Here is a tiny trained network, its code and every weight. The questions are about switching its units off for an input and a class, where a switched-off unit gives its printed mean instead of its output.

import numpy as np


def w(rows, s, z=0):
    codes = np.array(rows[::2]) - 128.0
    scale = np.full(codes.shape[1], s)
    scale[-1] = z or s
    return codes * scale


def norm(h):
    return h / np.sqrt((h * h).mean(-1, keepdims=True) + 1e-5)


def f(y):
    return y / 2 * (1 + np.tanh(0.7978845608 * (y + 0.044715 * y**3)))


def log_softmax(a):
    a = a - a.max(-1, keepdims=True)
    return a - np.log(np.exp(a).sum(-1, keepdims=True))


def net(x, mask):
    res = np.array(x, float).reshape(1, 3) / 4 @ E
    u = 0
    for l in range(3):
        y = f(norm(res) @ A[l][:, :-1].T + A[l][:, -1])
        res = res + np.where(mask[u : u + 4], y, B[l][:, -1]) @ B[l][:, :-1]
        u += 4
    return log_softmax(norm(res)[-1] @ U[:, :-1].T + U[:, -1])


A, B = {}, {}
E = w([
[169,112,131,205,190,187,122,170,191,130,174,121],'x0',
[35,124,140,158,138,105,100,182,136,190,188,133],'x1',
[140,12,9,109,61,171,118,153,137,136,109,143],'x2',
],0.016)
A[0] = w([
[73,181,165,109,127,87,126,119,120,136,126,132,72],'0.n1',
[246,116,111,108,113,131,132,84,124,78,95,130,95],'0.n2',
[252,175,164,113,143,128,137,74,122,77,95,122,133],'0.n3',
[97,139,131,76,94,86,126,101,91,129,111,124,254],'0.n4',
],0.025,0.0095)
B[0] = w([
[166,72,200,158,191,119,103,166,26,202,176,116,204],'0.n1',
[240,194,213,95,175,170,149,99,70,152,99,108,227],'0.n2',
[2,51,17,162,79,103,114,176,228,105,143,150,253],'0.n3',
[65,129,128,74,57,61,129,111,49,103,122,171,233],'0.n4',
],0.013,0.026)
A[1] = w([
[124,190,131,54,70,96,149,76,92,101,70,138,13],'1.n1',
[111,253,207,163,196,99,115,98,170,161,143,83,122],'1.n2',
[49,142,91,62,36,71,121,111,93,128,98,150,5],'1.n3',
[130,219,208,67,139,98,152,81,71,137,95,133,79],'1.n4',
],0.031,0.0033)
B[1] = w([
[87,71,53,223,101,127,49,141,178,153,233,93,196],'1.n1',
[86,86,144,59,165,128,232,117,157,31,54,213,161],'1.n2',
[100,102,198,52,231,153,252,143,164,71,40,216,254],'1.n3',
[155,192,51,201,53,118,62,115,168,143,164,35,194],'1.n4',
],0.014,0.04)
A[2] = w([
[93,85,58,136,109,153,124,148,203,124,121,135,179],'2.n1',
[110,91,91,126,107,131,83,172,121,221,121,105,43],'2.n2',
[252,185,144,123,151,186,147,103,143,125,78,83,22],'2.n3',
[93,185,162,115,96,52,100,111,49,158,135,114,6],'2.n4',
],0.035,0.0022)
B[2] = w([
[194,188,112,168,97,127,83,144,114,153,125,59,255],'2.n1',
[99,142,89,123,129,136,181,104,201,56,100,141,171],'2.n2',
[133,98,191,46,103,127,79,47,8,199,180,166,161],'2.n3',
[233,142,154,68,107,207,82,49,89,186,141,130,168],'2.n4',
],0.014,0.042)
U = w([
[37,119,163,96,216,101,231,158,138,89,63,181,181],'0',
[129,189,3,240,94,133,88,144,216,117,145,11,207],'1',
[162,135,176,63,118,148,79,32,1,221,173,119,1],'2',
],0.0076,0.00069)

Each question gives the input, the list of numbers given to net, and the class t.
The units are the neurons (one row each of A and B). Each row of codes is followed by its name. A weight is (code - 128) times the scale printed after its matrix; where a second scale follows, it is the last column's (A, B and U).
mask holds one flag per neuron, layer by layer. A switched-off neuron (its flag False) gives its mean, the last column of its row in B, instead of its output. The means were averaged over made-up inputs and are rounded, as every weight is.
A unit's drop is (log p(t) with every unit on - log p(t) with that unit switched off) / (log p(t) with every unit on - log p(t) with every unit switched off).
The circuit of an input: a set's keep is (log p(t) with only the set's units on - log p(t) with every unit switched off) / (log p(t) with every unit on - log p(t) with every unit switched off). Starting from all 12 units, units are removed one at a time, each time the one whose removal leaves the highest keep (on an exact tie, the one counted first), for as long as the keep stays at least 0.8.
units of the circuit, in order: the units of the circuit, biggest drop first
most important unit: the unit with the biggest drop
k most important neurons: the k neurons with the biggest drops, biggest first
top k neurons in layer l: the k neurons of layer l with the biggest drops, biggest first
drop when u is switched off: that unit's drop, to one decimal
input [-5,-4,8], class 1: units of the circuit, in order => 1.n1
input [-6,-5,2], class 1: 2 most important neurons => 0.n2, 1.n1
input [-7,-1,4], class 1: units of the circuit, in order => 0.n3, 1.n4
input [1,0,-1], class 1: 2 most important neurons => 0.n4, 1.n3
input [5,-5,1], class 2: 4 most important neurons => 0.n2, 1.n1, 0.n4, 2.n3
input [3,-6,-2], class 1: 3 most important neurons => 0.n3, 0.n4, 1.n3
input [1,-6,2], class 2: 4 most important neurons => 0.n2, 0.n4, 1.n1, 2.n3
input [-7,-2,3], class 1: units of the circuit, in order => 1.n4, 0.n3
input [0,3,0], class 2: 4 most important neurons => 1.n1, 0.n3, 1.n3, 2.n4
input [-1,3,-1], class 2: 3 most important neurons => 0.n1, 0.n3, 2.n4
input [2,-8,1], class 2: 2 most important neurons => 0.n2, 0.n4
input [0,4,4], class 0: 2 most important neurons => 0.n2, 0.n1
input [-2,4,7], class 0: 2 most important neurons => 0.n2, 1.n3
input [-3,3,-3], class 2: units of the circuit, in order => 0.n1
input [-3,4,-1], class 2: 3 most important neurons => 0.n1, 0.n3, 2.n4
input [-3,-1,3], class 1: 2 most important neurons => 1.n1, 0.n3
input [0,5,5], class 0: 2 most important neurons => 0.n2, 0.n1
input [6,-1,4], class 2: top 2 neurons in layer 1 => 1.n1, 1.n3
input [7,3,-2], class 0: drop when 0.n3 is switched off => 5.2
input [8,-5,5], class 2: most important unit => 0.n4
input [-4,-5,7], class 1: drop when 1.n1 is switched off => 4.8
input [-5,-2,5], class 1: drop when 0.n1 is switched off => 0.0
